Below is a small trained network, with its code and all its weights. Each question gives an input and a class and asks what happens when units are switched off, that is, made to give their printed mean instead of their output.

import numpy as np


def w(rows, s, z=0):
    codes = np.array(rows[::2]) - 128.0
    scale = np.full(codes.shape[1], s)
    scale[-1] = z or s
    return codes * scale


def norm(h):
    return h / np.sqrt((h * h).mean(-1, keepdims=True) + 1e-5)


def f(y):
    return y / 2 * (1 + np.tanh(0.7978845608 * (y + 0.044715 * y**3)))


def log_softmax(a):
    a = a - a.max(-1, keepdims=True)
    return a - np.log(np.exp(a).sum(-1, keepdims=True))


def net(x, mask):
    res = np.array(x, float).reshape(1, 3) / 4 @ E
    u = 0
    for l in range(4):
        y = f(norm(res) @ A[l][:, :-1].T + A[l][:, -1])
        res = res + np.where(mask[u : u + 4], y, B[l][:, -1]) @ B[l][:, :-1]
        u += 4
    return log_softmax(norm(res)[-1] @ U[:, :-1].T + U[:, -1])


A, B = {}, {}
E = w([
[183,21,148,82,68,182,120,150,162,158],'x0',
[85,55,38,57,184,215,140,178,144,135],'x1',
[123,215,160,97,100,108,2,124,139,89],'x2',
],0.007)
A[0] = w([
[98,132,198,89,216,183,50,2,201,125,4],'L0N0',
[123,125,84,210,106,105,54,190,187,48,14],'L0N1',
[117,155,139,116,65,127,69,160,118,28,193],'L0N2',
[194,184,154,134,197,160,58,59,35,107,122],'L0N3',
],0.0044,0.0032)
B[0] = w([
[125,68,164,101,227,163,82,122,62,219,113],'L0N0',
[106,132,155,132,170,82,6,106,12,176,104],'L0N1',
[144,40,183,147,113,2,141,144,155,120,252],'L0N2',
[171,64,88,181,143,136,116,164,182,176,196],'L0N3',
],0.008,0.0025)
A[1] = w([
[161,65,200,124,139,187,120,123,97,148,100],'L1N0',
[142,105,96,150,158,221,108,149,130,130,11],'L1N1',
[134,129,134,26,238,154,1,152,111,138,35],'L1N2',
[156,107,199,69,37,133,97,128,99,141,254],'L1N3',
],0.0066,0.00091)
B[1] = w([
[100,157,109,172,42,212,150,68,146,126,180],'L1N0',
[121,77,83,209,65,117,94,84,116,84,167],'L1N1',
[254,203,181,172,90,150,226,120,110,138,219],'L1N2',
[108,192,83,56,175,104,87,50,182,193,254],'L1N3',
],0.0081,0.0039)
A[2] = w([
[208,171,156,161,164,70,205,254,97,110,114],'L2N0',
[93,123,23,113,191,134,154,113,76,31,26],'L2N1',
[212,157,96,103,166,86,214,129,135,128,172],'L2N2',
[127,205,125,164,161,94,176,105,171,92,7],'L2N3',
],0.0062,0.0019)
B[2] = w([
[154,21,216,140,204,122,191,138,139,29,255],'L2N0',
[58,60,107,101,196,91,36,168,16,215,207],'L2N1',
[99,242,178,119,154,253,97,194,43,107,243],'L2N2',
[126,105,147,81,33,195,171,166,96,102,207],'L2N3',
],0.0071,0.0046)
A[3] = w([
[251,212,183,143,160,64,118,135,100,71,117],'L3N0',
[124,134,187,137,134,88,52,115,113,92,250],'L3N1',
[177,73,170,97,123,154,254,135,42,85,115],'L3N2',
[236,217,170,159,102,189,218,59,112,180,140],'L3N3',
],0.0055,0.0011)
B[3] = w([
[111,24,64,159,120,172,181,159,121,110,232],'L3N0',
[127,147,93,142,214,81,79,159,226,88,176],'L3N1',
[161,203,206,88,137,83,100,114,175,123,254],'L3N2',
[41,255,132,47,54,188,91,89,31,169,230],'L3N3',
],0.0076,0.0059)
U = w([
[128,171,250,154,185,126,192,177,104,35,183],'0',
[118,194,130,97,50,186,142,53,124,160,199],'1',
[144,88,115,221,170,5,108,176,192,22,144],'2',
[154,139,141,105,130,31,71,45,254,159,91],'3',
[44,83,93,154,217,129,137,163,39,154,6],'4',
[131,21,41,157,79,145,211,106,194,142,157],'5',
],0.0093,0.0019)

Each question gives the input, the list of numbers given to net, and the class t.
The units are the neurons (one row each of A and B). Each row of codes is followed by its name. A weight is (code - 128) times the scale printed after its matrix; where a second scale follows, it is the last column's (A, B and U).
mask holds one flag per neuron, layer by layer. A switched-off neuron (its flag False) gives its mean, the last column of its row in B, instead of its output. The means were averaged over made-up inputs and are rounded, as every weight is.
A unit's drop is (log p(t) with every unit on - log p(t) with that unit switched off) / (log p(t) with every unit on - log p(t) with every unit switched off).
The circuit of an input: a set's keep is (log p(t) with only the set's units on - log p(t) with every unit switched off) / (log p(t) with every unit on - log p(t) with every unit switched off). Starting from the 12 units with the biggest drops (on a tie, the unit counted first), units are removed one at a time, each time the one whose removal leaves the highest keep (on an exact tie, the one counted first), for as long as the keep stays at least 0.8.
circuit, biggest first: the units of the circuit, biggest drop first
top k neurons: the k neurons with the biggest drops, biggest first
top k neurons in layer l: the k neurons of layer l with the biggest drops, biggest first
drop of u: that unit's drop, to one decimal
input [1,3,0], class 5: circuit, biggest first	[L1N1 L3N3]
input [2,-8,-1], class 1: circuit, biggest first	[L3N3]
input [7,-3,6], class 3: circuit, biggest first	[L0N2 L1N3]
input [-7,-7,1], class 2: top 3 neurons	[L1N2 L3N1 L3N0]
input [2,1,-1], class 5: top 2 neurons in layer 3	[L3N3 L3N2]
input [0,-5,8], class 2: top 2 neurons	[L0N2 L3N3]
input [3,-3,3], class 3: top 2 neurons	[L1N3 L2N0]
input [-1,5,6], class 0: top 3 neurons	[L1N2 L2N0 L0N2]
input [-3,8,1], class 0: top 2 neurons	[L1N2 L1N3]
input [-3,6,2], class 0: top 4 neurons	[L1N2 L2N0 L1N3 L1N0]
input [3,0,8], class 3: top 3 neurons	[L0N2 L1N3 L3N1]
input [2,-8,-8], class 1: top 2 neurons	[L3N3 L0N2]
input [3,-3,2], class 3: top 2 neurons	[L1N2 L1N3]
input [-4,-6,1], class 2: top 2 neurons in layer 3	[L3N1 L3N0]
input [3,-7,2], class 3: top neuron in layer 2	[L2N0]
input [0,-2,2], class 2: top 2 neurons in layer 3	[L3N3 L3N2]
input [8,-4,6], class 3: top 2 neurons	[L0N2 L1N3]
input [2,-2,4], class 3: top 3 neurons	[L0N2 L1N3 L2N0]
input [6,0,-4], class 1: top 3 neurons in layer 3	[L3N0 L3N3 L3N1]
input [1,-8,2], class 3: drop of L0N3	-0.2
input [-5,8,7], class 0: drop of L2N0	0.4
input [-6,8,5], class 0: drop of L1N3	0.1
